Below is a small trained network, with its code and all its weights. Each question gives an input and a target symbol and asks what happens when units are switched off, that is, made to give their printed mean instead of their output.

import numpy as np


def w(rows, s, z=0):
    codes = np.array(rows[::2]) - 128.0
    scale = np.full(codes.shape[1], s)
    scale[-1] = z or s
    return codes * scale


def norm(h):
    return h / np.sqrt((h * h).mean(-1, keepdims=True) + 1e-5)


def f(y):
    return np.maximum(y, 0)


def softmax(a):
    e = np.exp(a - a.max(-1, keepdims=True))
    return e / e.sum(-1, keepdims=True)


def log_softmax(a):
    a = a - a.max(-1, keepdims=True)
    return a - np.log(np.exp(a).sum(-1, keepdims=True))


def net(x, mask):
    ids = ['δηθλξσφψω'.index(c) for c in x.split()]
    T = len(ids)
    res = E[ids] + P[:T]
    u = 0
    for l in range(3):
        r = norm(res)
        for j in range(2):
            rows = slice(2 * j, 2 * j + 2)
            q, k, v = (r @ M[l][rows].T for M in (Q, K, V))
            z = softmax(np.where(np.tri(T) > 0, q @ k.T / 2**0.5, -1e9)) @ v
            o = O[l][rows]
            res = res + np.where(mask[u + j], z, o[:, -1]) @ o[:, :-1]
        u += 2
        y = f(norm(res) @ A[l][:, :-1].T + A[l][:, -1])
        res = res + np.where(mask[u : u + 4], y, B[l][:, -1]) @ B[l][:, :-1]
        u += 4
    return log_softmax(norm(res)[-1] @ U[:, :-1].T + U[:, -1])


Q, K, V, O, A, B = {}, {}, {}, {}, {}, {}
E = w([
[99,143,114],'δ',
[48,122,131],'η',
[113,85,114],'θ',
[154,139,68],'λ',
[183,254,51],'ξ',
[140,169,134],'σ',
[87,136,161],'φ',
[147,131,137],'ψ',
[123,174,128],'ω',
],0.016)
P = w([
[67,190,252],'0',
[112,102,61],'1',
[97,131,43],'2',
[154,166,92],'3',
[170,140,72],'4',
[143,145,74],'5',
[173,161,108],'6',
[185,151,91],'7',
[170,156,101],'8',
[162,169,115],'9',
[200,177,113],'10',
],0.0021)
Q[0] = w([
[65,160,96],'0.h1',
[179,87,144],'0.h1',
[185,139,175],'0.h2',
[152,110,2],'0.h2',
],0.0081)
K[0] = w([
[147,152,39],'0.h1',
[133,116,175],'0.h1',
[162,212,148],'0.h2',
[148,99,10],'0.h2',
],0.011)
V[0] = w([
[154,181,211],'0.h1',
[149,137,22],'0.h1',
[254,219,156],'0.h2',
[93,23,36],'0.h2',
],0.005)
O[0] = w([
[47,154,74,84],'0.h1',
[227,163,36,234],'0.h1',
[10,109,3,8],'0.h2',
[240,176,162,235],'0.h2',
],0.0051,0.0012)
A[0] = w([
[95,240,113,96],'0.n1',
[172,171,200,242],'0.n2',
[162,136,127,2],'0.n3',
[4,160,9,253],'0.n4',
],0.0044,0.0012)
B[0] = w([
[211,130,94,195],'0.n1',
[58,165,78,199],'0.n2',
[2,183,122,133],'0.n3',
[149,167,157,252],'0.n4',
],0.0055,0.0038)
Q[1] = w([
[2,75,39],'1.h1',
[48,143,105],'1.h1',
[111,96,126],'1.h2',
[6,30,103],'1.h2',
],0.006)
K[1] = w([
[170,167,26],'1.h1',
[179,130,69],'1.h1',
[91,100,74],'1.h2',
[2,145,54],'1.h2',
],0.0059)
V[1] = w([
[88,149,229],'1.h1',
[128,73,151],'1.h1',
[27,239,195],'1.h2',
[17,42,1],'1.h2',
],0.0037)
O[1] = w([
[93,56,5,160],'1.h1',
[38,121,113,82],'1.h1',
[203,83,35,155],'1.h2',
[228,165,227,3],'1.h2',
],0.0025,0.0022)
A[1] = w([
[131,161,200,21],'1.n1',
[85,161,79,222],'1.n2',
[83,100,213,251],'1.n3',
[232,2,204,135],'1.n4',
],0.0084,0.0026)
B[1] = w([
[117,100,122,143],'1.n1',
[157,83,185,255],'1.n2',
[181,117,102,192],'1.n3',
[255,186,199,253],'1.n4',
],0.0092,0.0047)
Q[2] = w([
[81,2,239],'2.h1',
[116,199,89],'2.h1',
[89,154,160],'2.h2',
[92,33,197],'2.h2',
],0.0092)
K[2] = w([
[3,114,216],'2.h1',
[218,151,128],'2.h1',
[107,156,90],'2.h2',
[51,83,146],'2.h2',
],0.014)
V[2] = w([
[45,229,110],'2.h1',
[2,86,83],'2.h1',
[38,184,65],'2.h2',
[73,81,78],'2.h2',
],0.0059)
O[2] = w([
[217,255,153,77],'2.h1',
[74,221,83,2],'2.h1',
[230,138,105,22],'2.h2',
[127,166,45,42],'2.h2',
],0.0074,0.0049)
A[2] = w([
[217,92,116,74],'2.n1',
[144,146,173,48],'2.n2',
[125,254,96,164],'2.n3',
[79,92,177,253],'2.n4',
],0.0086,0.0025)
B[2] = w([
[63,146,2,238],'2.n1',
[126,86,143,164],'2.n2',
[32,109,170,194],'2.n3',
[231,198,54,253],'2.n4',
],0.0071,0.0045)
U = w([
[129,102,105,87],'δ',
[129,100,4,58],'η',
[71,39,132,132],'θ',
[189,120,208,155],'λ',
[123,98,118,97],'ξ',
[102,183,150,93],'σ',
[148,219,49,109],'φ',
[39,143,114,252],'ψ',
[84,155,185,115],'ω',
],0.014,0.0036)

Each question gives the input, a string of symbols that net reads in full, and the target symbol t.
The units are the heads (2 rows each of Q, K, V and O) and the neurons (one row each of A and B). Each row of codes is followed by its name. A weight is (code - 128) times the scale printed after its matrix; where a second scale follows, it is the last column's (O, A, B and U).
mask holds one flag per unit, layer by layer, with each layer's heads first. A switched-off unit (its flag False) gives its mean, the last column of its rows in O or B, instead of its output. The means were averaged over made-up inputs and are rounded, as every weight is.
A unit's drop is (log p(t) with every unit on - log p(t) with that unit switched off) / (log p(t) with every unit on - log p(t) with every unit switched off).
The circuit of an input: a set's keep is (log p(t) with only the set's units on - log p(t) with every unit switched off) / (log p(t) with every unit on - log p(t) with every unit switched off). Starting from the 12 units with the biggest drops (on a tie, the unit counted first), units are removed one at a time, each time the one whose removal leaves the highest keep (on an exact tie, the one counted first), for as long as the keep stays at least 0.8.
units of the circuit, in order: the units of the circuit, biggest drop first
k most important neurons: the k neurons with the biggest drops, biggest first
top k neurons in layer l: the k neurons of layer l with the biggest drops, biggest first
input ψ θ ξ σ θ φ ψ, target ψ: units of the circuit, in order : (1.n4, 2.h1, 0.h2, 0.h1)
input η ω ψ ω φ ψ φ θ η, target η: units of the circuit, in order : (1.n4, 2.n4)
input θ ω δ ψ, target θ: units of the circuit, in order : (1.n4, 0.h2)
input ω ξ ξ σ, target φ: top neuron in layer 0 : (0.n4)
input ω ξ θ λ λ ψ η η η θ ψ, target ω: 4 most important neurons : (1.n4, 1.n3, 1.n2, 0.n1)
input η φ θ δ ψ λ ω φ θ θ ψ, target η: units of the circuit, in order : (1.n4, 2.n4, 0.h2)
input ψ λ η θ λ ψ ψ θ δ η, target ψ: 3 most important neurons : (1.n4, 1.n1, 2.n3)
input φ ω θ ψ φ ψ, target φ: top 3 neurons in layer 1 : (1.n4, 1.n3, 1.n2)
input ξ ω σ ω, target φ: 2 most important neurons : (1.n4, 2.n1)
input θ φ ω η θ θ δ ψ, target θ: 2 most important neurons : (1.n3, 1.n2)
input ω φ δ ω ψ ψ θ σ φ, target ω: top 3 neurons in layer 2 : (2.n1, 2.n3, 2.n4)
input ξ ω ω σ, target φ: 3 most important neurons : (1.n4, 2.n1, 0.n1)
input θ θ σ θ ξ φ ξ λ ω, target η: units of the circuit, in order : (1.n4, 0.h2)
input λ ω ω θ ω λ ψ φ η, target λ: units of the circuit, in order : (2.n4)
input ω ψ ψ θ η, target ω: 2 most important neurons : (1.n1, 1.n4)
input ψ φ θ σ φ θ θ φ, target ψ: units of the circuit, in order : (1.n4, 2.h1, 0.h2)
input ω η ω σ θ ξ θ ψ θ ψ, target ω: 3 most important neurons : (1.n4, 1.n2, 2.n3)
input σ ξ ξ λ ψ δ σ, target η: 2 most important neurons : (1.n4, 2.n1)
input φ φ φ θ ψ θ λ ξ ω ψ, target φ: 2 most important neurons : (1.n4, 1.n3)
input θ η λ δ, target η: units of the circuit, in order : (1.n4)
input ω θ ψ θ η, target ω: 2 most important neurons : (1.n4, 2.n3)
input θ σ φ δ φ ω λ θ ψ λ φ, target θ: 3 most important neurons : (1.n3, 1.n4, 1.n2)
input φ θ ψ ψ φ θ ψ λ δ λ φ, target φ: 3 most important neurons : (1.n4, 1.n3, 2.n4)
input η ξ ξ ω ψ ω θ ω σ ψ, target η: 4 most important neurons : (1.n3, 1.n4, 2.n4, 1.n2)
input ψ ω θ ω φ σ φ θ ψ η, target ψ: top 2 neurons in layer 1 : (1.n4, 1.n3)
input φ σ η, target φ: top 2 neurons in layer 1 : (1.n4, 1.n3)
